Below are the code and all the weights of a small trained network. Each question names an input and a class and asks about switching units off, where a switched-off unit gives its printed mean instead of its output.

import numpy as np


def w(rows, s, z=0):
    codes = np.array(rows[::2]) - 128.0
    scale = np.full(codes.shape[1], s)
    scale[-1] = z or s
    return codes * scale


def f(y):
    return np.maximum(y, 0)


def log_softmax(a):
    a = a - a.max(-1, keepdims=True)
    return a - np.log(np.exp(a).sum(-1, keepdims=True))


def net(x, mask):
    res = np.array(x, float).reshape(1, 6) / 4 @ E
    y = f(res @ A[0][:, :-1].T + A[0][:, -1])
    res = res + np.where(mask, y, B[0][:, -1]) @ B[0][:, :-1]
    return log_softmax(res[-1] @ U[:, :-1].T + U[:, -1])


A, B = {}, {}
E = w([
[13,102,186,143,32,210,140,104,122,119,124,248],'x0',
[46,151,159,102,138,153,161,69,180,176,157,68],'x1',
[129,20,48,112,84,47,189,166,128,66,100,160],'x2',
[150,130,146,2,6,189,32,98,123,76,245,100],'x3',
[71,188,112,148,103,131,86,41,227,136,144,36],'x4',
[134,207,154,113,95,179,146,173,134,142,128,131],'x5',
],0.008)
A[0] = w([
[139,174,116,128,46,151,58,96,179,137,212,78,4],'N0',
[60,130,227,173,64,227,147,101,113,178,122,168,133],'N1',
[86,139,191,190,87,224,138,113,129,163,110,198,62],'N2',
[137,2,110,84,94,117,139,197,48,129,133,230,78],'N3',
[63,61,71,164,112,49,128,40,182,70,80,121,134],'N4',
[85,100,82,162,149,70,246,84,187,128,73,110,123],'N5',
[210,200,99,168,228,78,74,128,122,128,94,82,33],'N6',
[148,150,98,86,88,113,27,51,119,101,225,27,81],'N7',
[66,122,150,126,120,201,112,104,116,142,134,107,51],'N8',
],0.0082,0.0031)
B[0] = w([
[77,185,140,54,72,130,155,85,117,58,131,164,225],'N0',
[76,187,159,95,78,149,115,90,108,137,198,109,253],'N1',
[61,200,171,57,80,203,96,96,139,111,146,122,222],'N2',
[80,140,73,149,65,16,195,139,72,75,106,90,227],'N3',
[163,73,116,217,150,66,211,113,42,101,44,55,209],'N4',
[111,206,168,212,169,91,122,38,70,122,75,97,217],'N5',
[121,207,125,157,120,99,177,43,137,62,121,56,207],'N6',
[9,244,188,2,115,179,142,110,170,136,206,172,247],'N7',
[114,168,158,120,106,143,170,133,48,107,150,162,183],'N8',
],0.0086,0.013)
U = w([
[139,34,153,100,218,128,192,135,113,203,174,121,111],'0',
[152,62,80,176,100,84,121,169,101,93,99,177,165],'1',
[167,155,126,224,221,70,139,92,121,115,57,72,186],'2',
[229,28,46,225,231,220,191,205,246,134,33,232,1],'3',
[101,149,115,106,96,101,133,133,126,97,148,111,119],'4',
[93,165,176,98,124,229,53,126,152,167,180,154,207],'5',
],0.012,0.0094)

Each question gives the input, the list of numbers given to net, and the class t.
The units are the neurons (one row each of A and B). Each row of codes is followed by its name. A weight is (code - 128) times the scale printed after its matrix; where a second scale follows, it is the last column's (A, B and U).
mask holds one flag per neuron, in row order. A switched-off neuron (its flag False) gives its mean, the last column of its row in B, instead of its output. The means were averaged over made-up inputs and are rounded, as every weight is.
A unit's drop is (log p(t) with every unit on - log p(t) with that unit switched off) / (log p(t) with every unit on - log p(t) with every unit switched off).
The circuit of an input: a set's keep is (log p(t) with only the set's units on - log p(t) with every unit switched off) / (log p(t) with every unit on - log p(t) with every unit switched off). Starting from all 9 units, units are removed one at a time, each time the one whose removal leaves the highest keep (on an exact tie, the one counted first), for as long as the keep stays at least 0.8.
units of the circuit, in order: the units of the circuit, biggest drop first
unit that matters most: the unit with the biggest drop
k most important neurons: the k neurons with the biggest drops, biggest first
drop of u: that unit's drop, to one decimal
input [2,8,6,8,5,3], class 5: unit that matters most => N7
input [5,-3,0,-3,-4,-4], class 1: units of the circuit, in order => [N7; N6]
input [3,8,5,0,4,3], class 2: units of the circuit, in order => [N4; N7]
input [7,7,6,-3,-8,-6], class 2: units of the circuit, in order => [N5; N4]
input [2,2,-3,-1,-1,-7], class 2: 2 most important neurons => [N7; N0]
input [-5,-3,4,7,7,0], class 5: 2 most important neurons => [N7; N3]
input [3,-8,-5,2,-4,-2], class 1: 4 most important neurons => [N7; N3; N0; N6]
input [3,6,4,0,6,5], class 5: 3 most important neurons => [N3; N6; N1]
input [-3,6,-1,-1,1,1], class 5: 2 most important neurons => [N4; N3]
input [4,1,5,0,1,8], class 5: 3 most important neurons => [N4; N6; N2]
input [-8,0,-5,3,1,-6], class 5: 3 most important neurons => [N7; N3; N4]
input [-8,-4,8,3,-5,3], class 1: 2 most important neurons => [N7; N5]
input [-1,4,2,3,-6,-1], class 1: drop of N2 => 0.1
input [-4,7,6,7,-2,2], class 5: units of the circuit, in order => [N7]
input [-5,5,-3,1,-5,-5], class 5: drop of N5 => 2.0
input [-8,-1,-4,4,-3,-1], class 5: drop of N7 => 0.7
